Below is a small trained network, with its code and all its weights. Each question gives an input and a target symbol and asks what happens when units are switched off, that is, made to give their printed mean instead of their output.

import numpy as np


def w(rows, s, z=0):
    codes = np.array(rows[::2]) - 128.0
    scale = np.full(codes.shape[1], s)
    scale[-1] = z or s
    return codes * scale


def norm(h):
    return h / np.sqrt((h * h).mean(-1, keepdims=True) + 1e-5)


def f(y):
    return y / 2 * (1 + np.tanh(0.7978845608 * (y + 0.044715 * y**3)))


def softmax(a):
    e = np.exp(a - a.max(-1, keepdims=True))
    return e / e.sum(-1, keepdims=True)


def log_softmax(a):
    a = a - a.max(-1, keepdims=True)
    return a - np.log(np.exp(a).sum(-1, keepdims=True))


def net(x, mask):
    ids = ['αβγδεζηθλξπστψ'.index(c) for c in x.split()]
    T = len(ids)
    res = E[ids] + P[:T]
    u = 0
    for l in range(2):
        q, k, v = (norm(res) @ M[l].T for M in (Q, K, V))
        z = softmax(np.where(np.tri(T) > 0, q @ k.T / 4**0.5, -1e9)) @ v
        res = res + np.where(mask[u], z, O[l][:, -1]) @ O[l][:, :-1]
        u += 1
        y = f(norm(res) @ A[l][:, :-1].T + A[l][:, -1])
        res = res + np.where(mask[u : u + 16], y, B[l][:, -1]) @ B[l][:, :-1]
        u += 16
    return log_softmax(norm(res)[-1] @ U[:, :-1].T + U[:, -1])


Q, K, V, O, A, B = {}, {}, {}, {}, {}, {}
E = w([
[162,116,132,59,76],'α',
[83,101,83,154,114],'β',
[162,112,131,60,71],'γ',
[117,106,68,119,131],'δ',
[72,132,124,141,89],'ε',
[160,126,70,121,97],'ζ',
[149,115,140,60,76],'η',
[164,115,133,57,68],'θ',
[114,160,129,123,66],'λ',
[151,107,131,77,73],'ξ',
[147,94,250,81,202],'π',
[115,130,83,128,67],'σ',
[153,117,138,60,80],'τ',
[166,115,138,64,74],'ψ',
],0.026)
P = w([
[197,30,151,196,1],'0',
[148,78,133,109,73],'1',
[129,87,127,108,91],'2',
[119,98,119,111,102],'3',
[115,108,119,113,110],'4',
[115,116,118,113,120],'5',
[111,124,116,113,128],'6',
[113,132,119,114,136],'7',
[112,139,117,116,143],'8',
[112,149,120,119,148],'9',
[114,159,122,120,156],'10',
[115,170,122,122,165],'11',
[115,180,126,127,168],'12',
],0.021)
Q[0] = w([
[179,104,111,151,118],'0.h1',
[206,96,68,73,150],'0.h1',
[130,52,96,219,230],'0.h1',
[84,168,86,7,132],'0.h1',
],0.02)
K[0] = w([
[137,125,114,79,102],'0.h1',
[143,116,106,159,134],'0.h1',
[174,2,194,93,112],'0.h1',
[118,231,65,166,182],'0.h1',
],0.018)
V[0] = w([
[251,161,46,102,114],'0.h1',
[129,177,94,104,55],'0.h1',
[115,114,12,165,109],'0.h1',
[102,223,137,143,4],'0.h1',
],0.017)
O[0] = w([
[221,146,114,210,179,166],'0.h1',
[184,118,85,128,105,225],'0.h1',
[122,7,21,127,160,247],'0.h1',
[190,116,94,48,75,221],'0.h1',
],0.02,0.013)
A[0] = w([
[17,252,75,89,194,16],'0.n1',
[89,160,129,82,140,50],'0.n2',
[135,109,145,90,155,62],'0.n3',
[97,122,143,137,109,65],'0.n4',
[127,177,120,56,139,37],'0.n5',
[167,81,208,88,189,82],'0.n6',
[149,202,74,110,135,146],'0.n7',
[104,130,137,154,186,73],'0.n8',
[109,114,170,167,118,104],'0.n9',
[103,123,131,144,105,92],'0.n10',
[165,99,156,176,66,154],'0.n11',
[112,117,131,144,102,13],'0.n12',
[28,198,96,167,91,107],'0.n13',
[124,147,127,106,160,1],'0.n14',
[103,122,141,107,140,77],'0.n15',
[123,146,127,108,149,66],'0.n16',
],0.034,0.0039)
B[0] = w([
[81,2,198,69,182,193],'0.n1',
[93,166,101,141,141,179],'0.n2',
[86,173,109,176,120,173],'0.n3',
[138,145,105,118,138,135],'0.n4',
[115,106,158,63,107,207],'0.n5',
[221,215,98,158,160,221],'0.n6',
[141,101,111,82,165,216],'0.n7',
[111,126,130,74,140,170],'0.n8',
[104,98,135,133,158,168],'0.n9',
[156,131,116,112,120,119],'0.n10',
[95,48,131,123,93,255],'0.n11',
[156,109,107,127,116,110],'0.n12',
[173,177,177,200,97,172],'0.n13',
[118,128,125,118,98,121],'0.n14',
[114,155,116,141,135,149],'0.n15',
[116,130,131,117,108,120],'0.n16',
],0.053,0.0064)
Q[1] = w([
[143,140,1,84,73],'1.h1',
[94,149,197,162,119],'1.h1',
[94,148,126,169,129],'1.h1',
[130,191,224,200,103],'1.h1',
],0.038)
K[1] = w([
[77,217,157,141,252],'1.h1',
[151,34,59,180,75],'1.h1',
[117,57,48,129,131],'1.h1',
[99,7,67,199,144],'1.h1',
],0.028)
V[1] = w([
[186,237,150,228,168],'1.h1',
[155,51,93,130,124],'1.h1',
[93,100,138,51,236],'1.h1',
[156,92,105,171,2],'1.h1',
],0.017)
O[1] = w([
[198,197,253,48,164,2],'1.h1',
[158,122,64,174,143,235],'1.h1',
[99,51,113,56,165,162],'1.h1',
[159,179,91,221,94,174],'1.h1',
],0.017,0.0082)
A[1] = w([
[144,123,120,204,22,47],'1.n1',
[138,57,162,209,36,89],'1.n2',
[136,100,83,142,150,77],'1.n3',
[122,91,63,82,132,118],'1.n4',
[124,170,78,61,92,168],'1.n5',
[90,115,60,116,134,80],'1.n6',
[142,116,153,95,129,137],'1.n7',
[55,161,194,128,95,222],'1.n8',
[125,59,152,174,141,85],'1.n9',
[111,152,81,92,2,178],'1.n10',
[139,127,18,178,144,177],'1.n11',
[163,131,77,83,77,158],'1.n12',
[62,90,162,159,30,49],'1.n13',
[124,129,171,115,112,91],'1.n14',
[99,91,175,126,160,3],'1.n15',
[179,74,145,194,127,60],'1.n16',
],0.034,0.0072)
B[1] = w([
[182,208,195,135,62,175],'1.n1',
[55,147,39,78,102,192],'1.n2',
[111,99,133,118,114,181],'1.n3',
[101,70,157,131,72,222],'1.n4',
[131,173,100,227,144,168],'1.n5',
[131,80,113,146,175,188],'1.n6',
[94,133,72,135,125,165],'1.n7',
[93,61,146,197,115,146],'1.n8',
[165,199,98,125,102,170],'1.n9',
[132,159,134,26,172,192],'1.n10',
[63,33,164,57,119,253],'1.n11',
[141,161,164,207,117,199],'1.n12',
[131,2,80,125,105,159],'1.n13',
[116,115,92,107,149,141],'1.n14',
[141,184,81,125,154,143],'1.n15',
[163,147,121,141,199,167],'1.n16',
],0.059,0.028)
U = w([
[138,119,253,140,129,139],'α',
[81,91,87,103,52,149],'β',
[175,125,114,196,71,178],'γ',
[52,199,148,130,105,143],'δ',
[140,125,134,117,129,75],'ε',
[146,121,135,118,134,77],'ζ',
[162,182,164,86,89,203],'η',
[87,53,201,117,183,147],'θ',
[220,80,131,145,189,141],'λ',
[116,83,162,142,166,163],'ξ',
[138,138,55,85,213,80],'π',
[146,126,135,115,130,88],'σ',
[146,121,140,116,131,82],'τ',
[85,121,3,194,135,1],'ψ',
],0.017,0.0088)

Each question gives the input, a string of symbols that net reads in full, and the target symbol t.
The units are the heads (4 rows each of Q, K, V and O) and the neurons (one row each of A and B). Each row of codes is followed by its name. A weight is (code - 128) times the scale printed after its matrix; where a second scale follows, it is the last column's (O, A, B and U).
mask holds one flag per unit, layer by layer, with each layer's heads first. A switched-off unit (its flag False) gives its mean, the last column of its rows in O or B, instead of its output. The means were averaged over made-up inputs and are rounded, as every weight is.
A unit's drop is (log p(t) with every unit on - log p(t) with that unit switched off) / (log p(t) with every unit on - log p(t) with every unit switched off).
The circuit of an input: a set's keep is (log p(t) with only the set's units on - log p(t) with every unit switched off) / (log p(t) with every unit on - log p(t) with every unit switched off). Starting from the 12 units with the biggest drops (on a tie, the unit counted first), units are removed one at a time, each time the one whose removal leaves the highest keep (on an exact tie, the one counted first), for as long as the keep stays at least 0.8.
units of the circuit, in order: the units of the circuit, biggest drop first
k most important neurons: the k neurons with the biggest drops, biggest first
top k neurons in layer l: the k neurons of layer l with the biggest drops, biggest first
input θ β σ ψ θ γ λ ξ ξ λ π, target η: units of the circuit, in order	(0.n6 1.n6 1.n13)
input λ ε ζ τ π λ, target η: units of the circuit, in order	(1.h1 0.h1 1.n11 0.n6)
input λ τ π λ, target η: units of the circuit, in order	(1.h1 0.h1 0.n6 1.n11)
input β ζ β α α τ ψ π, target ψ: units of the circuit, in order	(0.n6 0.h1 1.h1)
input ε α δ τ ψ π δ ψ τ, target π: 4 most important neurons	(0.n6 1.n11 1.n4 1.n1)
input β τ δ π, target π: units of the circuit, in order	(0.n6 0.h1)
input α λ π ξ, target η: units of the circuit, in order	(1.h1 0.n6 0.h1 1.n11)
input α δ η δ ε π ζ ψ, target λ: units of the circuit, in order	(1.h1 0.h1 1.n11 0.n6)
input λ δ τ β θ ξ π, target ψ: units of the circuit, in order	(0.h1 0.n6 1.h1)
input τ π ε ξ α ε ε λ γ ξ α θ, target η: 2 most important neurons	(1.n11 0.n6)
input τ π θ ψ σ θ η, target γ: top 2 neurons in layer 1	(1.n11 1.n2)
input γ β τ ξ ζ α η γ γ ξ λ θ β, target θ: top 2 neurons in layer 1	(1.n2 1.n11)
input π θ τ τ ε γ ξ δ λ δ τ, target π: 2 most important neurons	(1.n11 1.n4)
input ζ α π α α η β α, target ψ: top 2 neurons in layer 1	(1.n11 1.n1)
input ζ π σ ξ δ η, target π: 4 most important neurons	(0.n6 1.n11 1.n4 1.n1)
input α τ ξ δ α γ θ ε π ξ, target δ: 2 most important neurons	(1.n11 1.n5)
input δ ε ζ ψ ξ τ δ δ ξ α π θ, target π: 2 most important neurons	(0.n6 1.n11)
input π τ λ γ α δ η, target π: 2 most important neurons	(1.n11 1.n4)
input λ σ π δ ε, target δ: 2 most important neurons	(0.n6 1.n11)
input ε γ η η π, target δ: 3 most important neurons	(0.n6 1.n11 0.n2)
input θ ψ α π θ θ λ π, target θ: 3 most important neurons	(0.n6 0.n11 0.n1)
input ζ τ δ π α, target π: 2 most important neurons	(0.n6 1.n11)
input ε π ξ θ ξ β, target ψ: 2 most important neurons	(0.n1 0.n13)
input ψ ε δ λ ε ψ δ τ π δ γ, target π: 3 most important neurons	(0.n6 1.n11 1.n4)
input π α β, target ψ: 2 most important neurons	(0.n1 1.n2)
input ζ α ξ γ π, target λ: top 4 neurons in layer 0	(0.n6 0.n9 0.n1 0.n13)
input ζ α π, target λ: top 3 neurons in layer 1	(1.n2 1.n4 1.n11)
input τ α α τ λ β ε π α ψ, target δ: top neuron in layer 0	(0.n11)
